Below are the code and all the weights of a small trained network. Each question names an input and a class and asks about switching units off, where a switched-off unit gives its printed mean instead of its output.

import numpy as np


def w(rows, s, z=0):
    codes = np.array(rows[::2]) - 128.0
    scale = np.full(codes.shape[1], s)
    scale[-1] = z or s
    return codes * scale


def f(y):
    return np.maximum(y, 0)


def log_softmax(a):
    a = a - a.max(-1, keepdims=True)
    return a - np.log(np.exp(a).sum(-1, keepdims=True))


def net(x, mask):
    res = np.array(x, float).reshape(1, 5) / 4 @ E
    y = f(res @ A[0][:, :-1].T + A[0][:, -1])
    res = res + np.where(mask, y, B[0][:, -1]) @ B[0][:, :-1]
    return log_softmax(res[-1] @ U[:, :-1].T + U[:, -1])


A, B = {}, {}
E = w([
[190,157,216,56,204,176],'x0',
[40,122,126,102,254,137],'x1',
[83,179,151,132,120,28],'x2',
[212,113,144,250,221,151],'x3',
[82,225,174,169,127,217],'x4',
],0.0091)
A[0] = w([
[115,78,129,96,139,90,160],'neuron 1',
[106,78,113,95,159,41,146],'neuron 2',
[111,135,138,105,126,104,128],'neuron 3',
[136,144,140,100,178,143,89],'neuron 4',
[122,149,127,148,171,108,65],'neuron 5',
[139,141,130,167,52,92,159],'neuron 6',
[126,193,140,135,126,117,60],'neuron 7',
[155,48,106,159,137,99,150],'neuron 8',
[128,105,115,107,111,186,165],'neuron 9',
[138,149,141,121,127,132,191],'neuron 10',
[191,91,141,103,149,117,119],'neuron 11',
[99,169,145,116,95,119,49],'neuron 12',
[98,156,113,178,115,168,147],'neuron 13',
[134,139,117,171,139,103,143],'neuron 14',
[148,19,97,155,161,120,168],'neuron 15',
[84,174,126,142,120,140,168],'neuron 16',
[136,126,123,116,25,97,146],'neuron 17',
[136,180,121,94,123,90,137],'neuron 18',
[109,151,139,32,111,254,208],'neuron 19',
[156,146,121,223,90,61,193],'neuron 20',
[102,103,116,90,163,104,116],'neuron 21',
[99,123,114,141,116,112,117],'neuron 22',
[201,95,140,72,135,128,220],'neuron 23',
[103,74,109,123,156,130,132],'neuron 24',
[153,107,112,90,123,132,93],'neuron 25',
[180,131,142,138,165,67,22],'neuron 26',
[135,154,132,102,149,144,44],'neuron 27',
[131,123,95,132,107,105,152],'neuron 28',
[116,126,144,142,178,141,21],'neuron 29',
[123,110,136,109,168,134,133],'neuron 30',
[80,158,106,134,123,165,142],'neuron 31',
[210,91,129,89,145,103,93],'neuron 32',
[150,153,144,57,100,180,69],'neuron 33',
[113,121,105,158,168,123,139],'neuron 34',
[141,135,135,138,182,140,39],'neuron 35',
[96,100,101,108,98,189,253],'neuron 36',
[122,164,133,160,72,94,141],'neuron 37',
],0.015,0.0027)
B[0] = w([
[170,174,122,93,149,107,173],'neuron 1',
[218,171,117,151,58,35,202],'neuron 2',
[146,123,109,142,111,113,155],'neuron 3',
[152,157,107,93,72,138,176],'neuron 4',
[100,142,141,158,145,116,160],'neuron 5',
[162,167,44,165,60,184,224],'neuron 6',
[122,134,94,123,206,162,167],'neuron 7',
[142,203,76,139,212,170,206],'neuron 8',
[114,131,154,76,202,96,170],'neuron 9',
[123,98,124,130,102,130,154],'neuron 10',
[147,79,101,80,145,135,180],'neuron 11',
[140,86,78,150,121,136,174],'neuron 12',
[167,158,197,131,88,104,194],'neuron 13',
[119,109,153,145,146,182,171],'neuron 14',
[222,149,51,156,214,126,219],'neuron 15',
[127,174,121,100,199,169,185],'neuron 16',
[62,142,26,115,45,63,237],'neuron 17',
[133,116,144,146,80,104,166],'neuron 18',
[205,117,165,6,25,141,241],'neuron 19',
[170,204,252,157,65,191,247],'neuron 20',
[167,208,133,136,107,89,169],'neuron 21',
[117,125,128,154,113,136,162],'neuron 22',
[101,22,107,66,103,118,193],'neuron 23',
[127,154,154,160,161,100,169],'neuron 24',
[125,102,143,108,137,112,153],'neuron 25',
[134,107,166,70,176,79,171],'neuron 26',
[126,134,113,113,91,132,153],'neuron 27',
[130,141,97,131,83,104,172],'neuron 28',
[100,146,84,124,111,87,171],'neuron 29',
[153,159,92,113,115,146,165],'neuron 30',
[166,109,151,72,147,107,179],'neuron 31',
[177,83,105,21,154,124,187],'neuron 32',
[83,33,104,117,101,131,184],'neuron 33',
[126,140,137,168,161,164,172],'neuron 34',
[85,89,86,96,123,89,176],'neuron 35',
[126,167,216,150,130,38,185],'neuron 36',
[158,141,103,167,115,209,205],'neuron 37',
],0.021,0.014)
U = w([
[97,124,112,124,179,133,7],'0',
[52,66,126,83,95,111,83],'1',
[111,154,73,231,123,71,129],'2',
[95,158,129,50,63,189,251],'3',
[173,107,152,107,141,79,207],'4',
[164,95,204,225,169,153,102],'5',
[79,144,246,104,119,155,19],'6',
],0.011,0.0023)

Each question gives the input, the list of numbers given to net, and the class t.
The units are the neurons (one row each of A and B). Each row of codes is followed by its name. A weight is (code - 128) times the scale printed after its matrix; where a second scale follows, it is the last column's (A, B and U).
mask holds one flag per neuron, in row order. A switched-off neuron (its flag False) gives its mean, the last column of its row in B, instead of its output. The means were averaged over made-up inputs and are rounded, as every weight is.
A unit's drop is (log p(t) with every unit on - log p(t) with that unit switched off) / (log p(t) with every unit on - log p(t) with every unit switched off).
The circuit of an input: a set's keep is (log p(t) with only the set's units on - log p(t) with every unit switched off) / (log p(t) with every unit on - log p(t) with every unit switched off). Starting from the 12 units with the biggest drops (on a tie, the unit counted first), units are removed one at a time, each time the one whose removal leaves the highest keep (on an exact tie, the one counted first), for as long as the keep stays at least 0.8.
units of the circuit, in order: the units of the circuit, biggest drop first
unit that matters most: the unit with the biggest drop
k most important neurons: the k neurons with the biggest drops, biggest first
drop of u: that unit's drop, to one decimal
input [-2,0,-3,-8,-6], class 4: unit that matters most : neuron 1
input [1,3,4,6,7], class 6: units of the circuit, in order : [neuron 15; neuron 17; neuron 6]
input [5,8,5,4,2], class 2: 2 most important neurons : [neuron 19; neuron 20]
input [1,8,7,-6,-1], class 4: units of the circuit, in order : [neuron 17; neuron 6]
input [6,8,-8,8,1], class 4: 4 most important neurons : [neuron 15; neuron 6; neuron 20; neuron 17]
input [6,-4,-1,-7,2], class 1: units of the circuit, in order : [neuron 33; neuron 20]
input [2,-8,3,7,5], class 5: units of the circuit, in order : [neuron 19; neuron 17]
input [3,-6,-1,8,1], class 4: units of the circuit, in order : [neuron 32; neuron 19]
input [4,4,4,4,3], class 0: units of the circuit, in order : [neuron 19; neuron 20; neuron 2]
input [4,3,7,6,3], class 0: units of the circuit, in order : [neuron 19; neuron 7; neuron 2]
input [-7,1,-6,-3,1], class 4: 3 most important neurons : [neuron 36; neuron 31; neuron 9]
input [2,0,0,-8,-5], class 4: 2 most important neurons : [neuron 2; neuron 1]
input [4,-1,-1,-7,-6], class 1: 3 most important neurons : [neuron 23; neuron 33; neuron 15]
input [-3,5,-1,1,4], class 6: most important neuron : [neuron 15]
input [-6,-8,4,2,-5], class 2: 2 most important neurons : [neuron 19; neuron 17]
input [0,-5,4,-2,2], class 2: 2 most important neurons : [neuron 19; neuron 32]
input [-6,-6,7,6,-7], class 2: 3 most important neurons : [neuron 19; neuron 15; neuron 17]
input [-3,2,5,1,1], class 5: 2 most important neurons : [neuron 17; neuron 19]
input [3,-5,7,-2,2], class 2: 2 most important neurons : [neuron 19; neuron 32]
input [-3,6,7,8,1], class 5: unit that matters most : neuron 17
input [-1,1,-3,7,2], class 5: drop of neuron 17 : 0.5
input [-6,0,-2,3,7], class 6: drop of neuron 13 : 0.1
input [0,-1,1,-2,-8], class 4: drop of neuron 32 : 0.5
